Below is a small trained network, with its code and all its weights. Each question gives an input and a class and asks what happens when units are switched off, that is, made to give their printed mean instead of their output.

import numpy as np


def w(rows, s, z=0):
    codes = np.array(rows[::2]) - 128.0
    scale = np.full(codes.shape[1], s)
    scale[-1] = z or s
    return codes * scale


def f(y):
    return y / 2 * (1 + np.tanh(0.7978845608 * (y + 0.044715 * y**3)))


def log_softmax(a):
    a = a - a.max(-1, keepdims=True)
    return a - np.log(np.exp(a).sum(-1, keepdims=True))


def net(x, mask):
    res = np.array(x, float).reshape(1, 4) / 4 @ E
    y = f(res @ A[0][:, :-1].T + A[0][:, -1])
    res = res + np.where(mask, y, B[0][:, -1]) @ B[0][:, :-1]
    return log_softmax(res[-1] @ U[:, :-1].T + U[:, -1])


A, B = {}, {}
E = w([
[222,185,140,102,93,132,47],'x0',
[111,122,136,111,144,155,112],'x1',
[40,250,160,177,85,135,110],'x2',
[113,157,218,73,206,44,130],'x3',
],0.011)
A[0] = w([
[199,166,128,82,102,115,62,57],'neuron 0',
[69,89,134,147,138,134,162,17],'neuron 1',
[136,125,57,166,87,175,144,45],'neuron 2',
[188,95,157,85,141,142,162,62],'neuron 3',
[211,29,96,64,156,112,145,123],'neuron 4',
[185,33,89,106,173,113,152,123],'neuron 5',
[152,102,84,172,198,96,81,60],'neuron 6',
[33,201,167,201,97,127,124,138],'neuron 7',
[145,127,149,131,134,144,84,28],'neuron 8',
[126,163,154,123,209,83,145,43],'neuron 9',
[119,127,140,98,116,148,133,99],'neuron 10',
[27,73,139,144,146,131,254,79],'neuron 11',
[142,92,34,189,34,234,124,63],'neuron 12',
[172,148,107,109,123,105,51,44],'neuron 13',
[93,211,163,120,54,127,88,106],'neuron 14',
[113,152,133,145,90,81,134,52],'neuron 15',
[84,82,160,211,178,138,194,3],'neuron 16',
[209,162,163,87,76,134,80,87],'neuron 17',
[138,120,173,122,113,167,150,89],'neuron 18',
[209,46,132,87,161,118,167,114],'neuron 19',
[121,122,103,134,117,138,118,25],'neuron 20',
[128,143,182,63,163,48,141,88],'neuron 21',
[128,125,120,138,123,105,121,130],'neuron 22',
[185,164,146,139,150,156,55,100],'neuron 23',
[149,127,98,134,173,126,125,44],'neuron 24',
[48,106,124,142,173,124,219,67],'neuron 25',
[131,132,128,147,153,139,146,51],'neuron 26',
[115,156,195,99,177,33,142,88],'neuron 27',
[81,206,100,167,148,110,100,101],'neuron 28',
[115,143,182,38,140,37,125,94],'neuron 29',
[61,197,133,190,136,143,132,106],'neuron 30',
[71,193,165,179,115,128,108,110],'neuron 31',
[128,138,200,110,190,35,127,88],'neuron 32',
[180,172,157,82,120,114,53,78],'neuron 33',
[133,150,98,110,133,111,149,85],'neuron 34',
[166,139,166,93,89,140,94,64],'neuron 35',
[126,96,86,173,82,193,105,17],'neuron 36',
[174,151,144,129,125,133,64,87],'neuron 37',
[112,138,177,87,166,137,96,35],'neuron 38',
[181,161,136,109,84,113,28,87],'neuron 39',
[92,193,127,148,94,97,134,88],'neuron 40',
],0.01,0.0038)
B[0] = w([
[174,82,102,189,192,107,148,182],'neuron 0',
[172,100,127,149,167,124,149,158],'neuron 1',
[129,207,107,140,77,167,118,170],'neuron 2',
[98,99,163,104,136,111,109,174],'neuron 3',
[39,79,197,59,101,83,53,249],'neuron 4',
[81,111,173,66,130,81,85,231],'neuron 5',
[104,122,140,118,115,108,116,144],'neuron 6',
[70,64,201,72,131,64,64,230],'neuron 7',
[110,157,134,169,141,113,127,129],'neuron 8',
[164,199,97,121,87,172,130,182],'neuron 9',
[133,120,110,123,123,129,128,125],'neuron 10',
[212,77,94,194,228,95,208,231],'neuron 11',
[130,219,106,126,32,254,136,222],'neuron 12',
[141,94,115,183,134,112,138,160],'neuron 13',
[95,63,158,84,148,72,82,203],'neuron 14',
[134,135,144,112,119,117,104,138],'neuron 15',
[178,95,91,162,163,101,177,180],'neuron 16',
[164,86,120,152,195,86,218,187],'neuron 17',
[107,118,140,143,130,141,130,123],'neuron 18',
[52,100,183,64,125,61,56,233],'neuron 19',
[130,138,103,97,115,122,156,124],'neuron 20',
[122,222,101,116,58,193,138,217],'neuron 21',
[120,116,117,131,114,125,128,129],'neuron 22',
[171,112,102,139,185,111,177,172],'neuron 23',
[104,126,124,121,117,115,130,130],'neuron 24',
[208,83,66,210,208,96,197,204],'neuron 25',
[144,107,135,135,107,128,138,122],'neuron 26',
[123,207,96,132,64,215,143,224],'neuron 27',
[97,86,163,98,96,99,88,180],'neuron 28',
[142,194,80,119,58,205,132,220],'neuron 29',
[93,88,167,92,119,86,96,197],'neuron 30',
[85,93,160,111,127,107,52,198],'neuron 31',
[135,218,103,127,20,205,149,227],'neuron 32',
[168,112,95,198,169,119,151,188],'neuron 33',
[130,106,106,134,118,133,116,124],'neuron 34',
[147,110,93,168,154,111,134,153],'neuron 35',
[151,221,98,136,87,185,116,168],'neuron 36',
[135,114,94,184,173,98,161,162],'neuron 37',
[151,139,121,120,122,163,123,156],'neuron 38',
[152,88,99,181,173,76,196,189],'neuron 39',
[109,87,169,101,93,114,92,174],'neuron 40',
],0.0081,0.013)
U = w([
[67,86,172,64,97,77,53,248],'0',
[129,191,108,130,50,252,132,111],'1',
[173,82,105,199,169,91,194,25],'2',
],0.013,0.0011)

Each question gives the input, the list of numbers given to net, and the class t.
The units are the neurons (one row each of A and B). Each row of codes is followed by its name. A weight is (code - 128) times the scale printed after its matrix; where a second scale follows, it is the last column's (A, B and U).
mask holds one flag per neuron, in row order. A switched-off neuron (its flag False) gives its mean, the last column of its row in B, instead of its output. The means were averaged over made-up inputs and are rounded, as every weight is.
A unit's drop is (log p(t) with every unit on - log p(t) with that unit switched off) / (log p(t) with every unit on - log p(t) with every unit switched off).
The circuit of an input: a set's keep is (log p(t) with only the set's units on - log p(t) with every unit switched off) / (log p(t) with every unit on - log p(t) with every unit switched off). Starting from the 12 units with the biggest drops (on a tie, the unit counted first), units are removed one at a time, each time the one whose removal leaves the highest keep (on an exact tie, the one counted first), for as long as the keep stays at least 0.8.
units of the circuit, in order: the units of the circuit, biggest drop first
k most important neurons: the k neurons with the biggest drops, biggest first
drop when u is switched off: that unit's drop, to one decimal
input [8,-6,-7,-7], class 2: units of the circuit, in order => [neuron 17]
input [-3,7,-2,2], class 2: 2 most important neurons => [neuron 7; neuron 12]
input [-1,-5,1,-2], class 1: 2 most important neurons => [neuron 4; neuron 19]
input [8,3,3,-7], class 2: 2 most important neurons => [neuron 39; neuron 17]
input [-6,-3,5,0], class 2: 4 most important neurons => [neuron 11; neuron 25; neuron 4; neuron 19]
input [-1,-7,-2,-3], class 1: 2 most important neurons => [neuron 7; neuron 12]
input [0,8,0,-1], class 1: 3 most important neurons => [neuron 4; neuron 19; neuron 7]
input [5,-6,-7,8], class 1: 2 most important neurons => [neuron 32; neuron 29]
input [-7,-7,-7,-1], class 0: 2 most important neurons => [neuron 4; neuron 19]
input [3,-5,2,0], class 2: 3 most important neurons => [neuron 4; neuron 19; neuron 5]
input [-3,5,5,-5], class 0: 2 most important neurons => [neuron 7; neuron 32]
input [-2,-8,1,1], class 2: 4 most important neurons => [neuron 4; neuron 19; neuron 12; neuron 5]
input [3,-3,6,8], class 1: 2 most important neurons => [neuron 27; neuron 32]
input [7,-6,7,-4], class 0: 2 most important neurons => [neuron 14; neuron 7]
input [-7,0,-5,0], class 2: drop when neuron 11 is switched off => 1.4
input [-7,5,7,-5], class 0: drop when neuron 7 is switched off => 3.3
input [-8,2,0,-6], class 2: drop when neuron 11 is switched off => 1.6
